Below are the code and all the weights of a small trained network. Each question names an input and a class and asks about switching units off, where a switched-off unit gives its printed mean instead of its output.

import numpy as np


def w(rows, s, z=0):
    codes = np.array(rows[::2]) - 128.0
    scale = np.full(codes.shape[1], s)
    scale[-1] = z or s
    return codes * scale


def norm(h):
    return h / np.sqrt((h * h).mean(-1, keepdims=True) + 1e-5)


def f(y):
    return y / 2 * (1 + np.tanh(0.7978845608 * (y + 0.044715 * y**3)))


def log_softmax(a):
    a = a - a.max(-1, keepdims=True)
    return a - np.log(np.exp(a).sum(-1, keepdims=True))


def net(x, mask):
    res = np.array(x, float).reshape(1, 3) / 4 @ E
    u = 0
    for l in range(3):
        y = f(norm(res) @ A[l][:, :-1].T + A[l][:, -1])
        res = res + np.where(mask[u : u + 3], y, B[l][:, -1]) @ B[l][:, :-1]
        u += 3
    return log_softmax(norm(res)[-1] @ U[:, :-1].T + U[:, -1])


A, B = {}, {}
E = w([
[102,2,192,109],'x0',
[31,129,100,180],'x1',
[123,102,123,193],'x2',
],0.0057)
A[0] = w([
[144,9,227,255,17],'L0N1',
[137,76,245,33,3],'L0N2',
[54,141,149,95,93],'L0N3',
],0.0067,0.0046)
B[0] = w([
[72,96,255,222,255],'L0N1',
[110,110,15,16,223],'L0N2',
[65,22,108,123,129],'L0N3',
],0.0068,0.0026)
A[1] = w([
[78,117,141,98,12],'L1N1',
[113,254,82,148,9],'L1N2',
[124,210,87,193,154],'L1N3',
],0.0099,0.0014)
B[1] = w([
[96,160,30,200,142],'L1N1',
[207,2,83,247,254],'L1N2',
[201,17,56,145,229],'L1N3',
],0.0087,0.0046)
A[2] = w([
[141,7,91,82,160],'L2N1',
[140,1,25,36,255],'L2N2',
[8,121,21,157,12],'L2N3',
],0.0064,0.002)
B[2] = w([
[115,199,135,39,211],'L2N1',
[53,254,190,49,255],'L2N2',
[196,213,101,188,145],'L2N3',
],0.0064,0.0065)
U = w([
[250,200,160,53,2],'0',
[40,210,103,156,93],'1',
[214,47,47,189,131],'2',
[58,202,181,17,204],'3',
[25,44,238,184,158],'4',
],0.011,0.0059)

Each question gives the input, the list of numbers given to net, and the class t.
The units are the neurons (one row each of A and B). Each row of codes is followed by its name. A weight is (code - 128) times the scale printed after its matrix; where a second scale follows, it is the last column's (A, B and U).
mask holds one flag per neuron, layer by layer. A switched-off neuron (its flag False) gives its mean, the last column of its row in B, instead of its output. The means were averaged over made-up inputs and are rounded, as every weight is.
A unit's drop is (log p(t) with every unit on - log p(t) with that unit switched off) / (log p(t) with every unit on - log p(t) with every unit switched off).
The circuit of an input: a set's keep is (log p(t) with only the set's units on - log p(t) with every unit switched off) / (log p(t) with every unit on - log p(t) with every unit switched off). Starting from all 9 units, units are removed one at a time, each time the one whose removal leaves the highest keep (on an exact tie, the one counted first), for as long as the keep stays at least 0.8.
units of the circuit, in order: the units of the circuit, biggest drop first
top k neurons: the k neurons with the biggest drops, biggest first
drop when u is switched off: that unit's drop, to one decimal
input [2,-7,8], class 4: top neuron : L0N1
input [-1,-5,-6], class 3: top 3 neurons : L0N1; L2N3; L1N2
input [3,8,-4], class 1: units of the circuit, in order : L2N3; L1N1
input [3,-3,3], class 4: top 2 neurons : L0N1; L2N2
input [-1,-5,4], class 0: top 2 neurons : L0N1; L1N2
input [-1,-3,-5], class 3: top 2 neurons : L0N1; L2N3
input [-1,2,-8], class 1: top 3 neurons : L0N3; L1N1; L1N3
input [2,4,-1], class 1: top 4 neurons : L1N1; L2N3; L1N2; L0N1
input [-6,-5,-4], class 2: top 2 neurons : L1N2; L0N2
input [5,-5,3], class 3: top 2 neurons : L0N2; L1N2
input [-1,1,8], class 4: top 3 neurons : L0N1; L1N2; L1N1
input [7,-7,5], class 3: top 3 neurons : L0N2; L1N2; L2N1
input [3,-6,5], class 4: top 3 neurons : L0N1; L1N3; L2N2
input [-4,-3,-1], class 2: units of the circuit, in order : L1N2
input [-1,-1,8], class 4: top 2 neurons : L0N1; L1N2
input [-5,7,-4], class 2: drop when L1N2 is switched off : 0.2
input [-6,6,5], class 2: drop when L1N2 is switched off : 0.0
input [-4,-3,-3], class 2: drop when L1N2 is switched off : 0.9
